Here is a tiny trained network, its code and every weight. The questions are about switching its units off for an input and a target symbol, where a switched-off unit gives its printed mean instead of its output.

import numpy as np


def w(rows, s, z=0):
    codes = np.array(rows[::2]) - 128.0
    scale = np.full(codes.shape[1], s)
    scale[-1] = z or s
    return codes * scale


def f(y):
    return y / 2 * (1 + np.tanh(0.7978845608 * (y + 0.044715 * y**3)))


def softmax(a):
    e = np.exp(a - a.max(-1, keepdims=True))
    return e / e.sum(-1, keepdims=True)


def log_softmax(a):
    a = a - a.max(-1, keepdims=True)
    return a - np.log(np.exp(a).sum(-1, keepdims=True))


def net(x, mask):
    ids = ['βεζηθπω'.index(c) for c in x.split()]
    T = len(ids)
    res = E[ids] + P[:T]
    r = res
    for j in range(2):
        rows = slice(4 * j, 4 * j + 4)
        q, k, v = (r @ M[0][rows].T for M in (Q, K, V))
        z = softmax(np.where(np.tri(T) > 0, q @ k.T / 4**0.5, -1e9)) @ v
        o = O[0][rows]
        res = res + np.where(mask[j], z, o[:, -1]) @ o[:, :-1]
    y = f(res @ A[0][:, :-1].T + A[0][:, -1])
    res = res + np.where(mask[2:10], y, B[0][:, -1]) @ B[0][:, :-1]
    return log_softmax(res[-1] @ U[:, :-1].T + U[:, -1])


Q, K, V, O, A, B = {}, {}, {}, {}, {}, {}
E = w([
[4,142,79,88,16],'β',
[37,121,41,214,59],'ε',
[170,131,183,191,101],'ζ',
[102,36,107,112,43],'η',
[177,126,27,109,53],'θ',
[84,212,101,131,68],'π',
[249,161,149,132,14],'ω',
],0.014)
P = w([
[202,162,43,185,2],'0',
[113,150,66,63,116],'1',
[113,146,85,68,115],'2',
[109,146,85,77,123],'3',
[111,137,104,82,127],'4',
[108,140,104,96,125],'5',
[99,129,105,91,133],'6',
[105,128,127,102,134],'7',
],0.0071)
Q[0] = w([
[128,147,149,114,140],'H1',
[137,95,65,179,119],'H1',
[128,112,143,138,95],'H1',
[117,131,153,125,157],'H1',
[158,149,106,164,3],'H2',
[152,127,154,119,78],'H2',
[100,122,149,95,128],'H2',
[124,112,129,103,192],'H2',
],0.031)
K[0] = w([
[125,108,155,107,139],'H1',
[124,196,78,147,67],'H1',
[160,148,65,177,91],'H1',
[96,92,138,78,129],'H1',
[148,159,89,199,4],'H2',
[196,120,108,190,51],'H2',
[157,172,106,60,169],'H2',
[114,119,175,78,173],'H2',
],0.022)
V[0] = w([
[104,153,180,86,75],'H1',
[53,133,182,69,80],'H1',
[169,112,156,151,66],'H1',
[124,31,151,162,60],'H1',
[159,2,32,116,197],'H2',
[38,65,95,43,92],'H2',
[140,178,24,85,114],'H2',
[210,134,137,19,129],'H2',
],0.0087)
O[0] = w([
[115,138,154,64,142,135],'H1',
[84,138,90,41,175,101],'H1',
[140,111,223,135,112,203],'H1',
[88,77,174,137,151,187],'H1',
[89,144,214,151,36,112],'H2',
[111,153,150,3,118,144],'H2',
[222,165,169,124,139,250],'H2',
[110,255,117,171,98,105],'H2',
],0.0084,0.011)
A[0] = w([
[202,126,101,162,138,247],'N1',
[69,153,217,170,154,28],'N2',
[119,116,4,100,52,253],'N3',
[142,121,135,134,2,36],'N4',
[221,138,57,82,106,197],'N5',
[174,140,23,242,83,127],'N6',
[25,139,40,123,48,150],'N7',
[133,97,137,57,205,66],'N8',
],0.0095,0.0026)
B[0] = w([
[65,141,186,203,132,211],'N1',
[184,135,9,112,133,134],'N2',
[77,108,159,139,182,198],'N3',
[134,83,38,132,136,255],'N4',
[84,178,67,146,92,231],'N5',
[149,145,144,69,177,220],'N6',
[201,124,57,78,144,169],'N7',
[137,126,210,196,110,161],'N8',
],0.013,0.0095)
U = w([
[158,124,123,53,133,167],'β',
[193,103,126,135,254,73],'ε',
[248,168,195,126,204,153],'ζ',
[119,63,171,154,122,109],'η',
[59,140,120,165,142,61],'θ',
[130,203,208,47,132,254],'π',
[219,163,122,163,93,64],'ω',
],0.0069,0.0017)

Each question gives the input, a string of symbols that net reads in full, and the target symbol t.
The units are the heads (4 rows each of Q, K, V and O) and the neurons (one row each of A and B). Each row of codes is followed by its name. A weight is (code - 128) times the scale printed after its matrix; where a second scale follows, it is the last column's (O, A, B and U).
mask holds one flag per unit, heads first, then neurons. A switched-off unit (its flag False) gives its mean, the last column of its rows in O or B, instead of its output. The means were averaged over made-up inputs and are rounded, as every weight is.
A unit's drop is (log p(t) with every unit on - log p(t) with that unit switched off) / (log p(t) with every unit on - log p(t) with every unit switched off).
The circuit of an input: a set's keep is (log p(t) with only the set's units on - log p(t) with every unit switched off) / (log p(t) with every unit on - log p(t) with every unit switched off). Starting from all 10 units, units are removed one at a time, each time the one whose removal leaves the highest keep (on an exact tie, the one counted first), for as long as the keep stays at least 0.8.
circuit, biggest first: the units of the circuit, biggest drop first
top k neurons: the k neurons with the biggest drops, biggest first
which heads matter: for each layer, one digit per head in row order, 1 if its drop is at least 0.15 and else 0, layers parted by /
drop when u is switched off: that unit's drop, to one decimal
input ζ π ζ ε β θ, target ε: circuit, biggest first : H2; N6
input ζ θ π θ η, target ε: which heads matter : 11
input η ω β, target β: circuit, biggest first : N7; N1
input β ζ ζ η η, target π: circuit, biggest first : N4; H1
input π ω η, target θ: which heads matter : 11
input η ω ε, target β: circuit, biggest first : N7; H2; N1
input η θ π η, target β: circuit, biggest first : H2; N1; H1
input β θ β η β, target π: circuit, biggest first : H2; N4
input θ θ π ζ η β ε β, target ω: which heads matter : 01
input ε β η, target η: which heads matter : 01
input ε π θ, target θ: circuit, biggest first : N5; N7
input π θ η ε ε, target ε: which heads matter : 01
input ζ θ ω β, target ε: circuit, biggest first : H2; N7; N5
input θ θ π ω η ω β π, target ω: top 2 neurons : N6; N3
input β η ζ θ, target π: top 3 neurons : N4; N8; N1
input θ π θ ε θ β ζ, target ω: circuit, biggest first : H2; N2
input β θ η η ε θ η, target π: circuit, biggest first : N4; H2
input ω ω ω π β θ π ε, target ζ: top 4 neurons : N6; N4; N5; N3
input θ ε ω π β, target ω: top neuron : N6
input β β ζ ω η ζ η ω, target π: top 2 neurons : N4; N5
input ζ π β θ θ β π, target ε: top 2 neurons : N5; N7
input η ε ζ θ ε η ω, target β: top 3 neurons : N1; N4; N8
input η η π, target β: top 2 neurons : N7; N1
input θ π β θ π ε, target ω: top neuron : N3
input β θ ζ, target π: top 2 neurons : N4; N5
input η ω ω, target β: top 2 neurons : N4; N1
input ε θ ε η β ε, target η: drop when H2 is switched off : 1.4
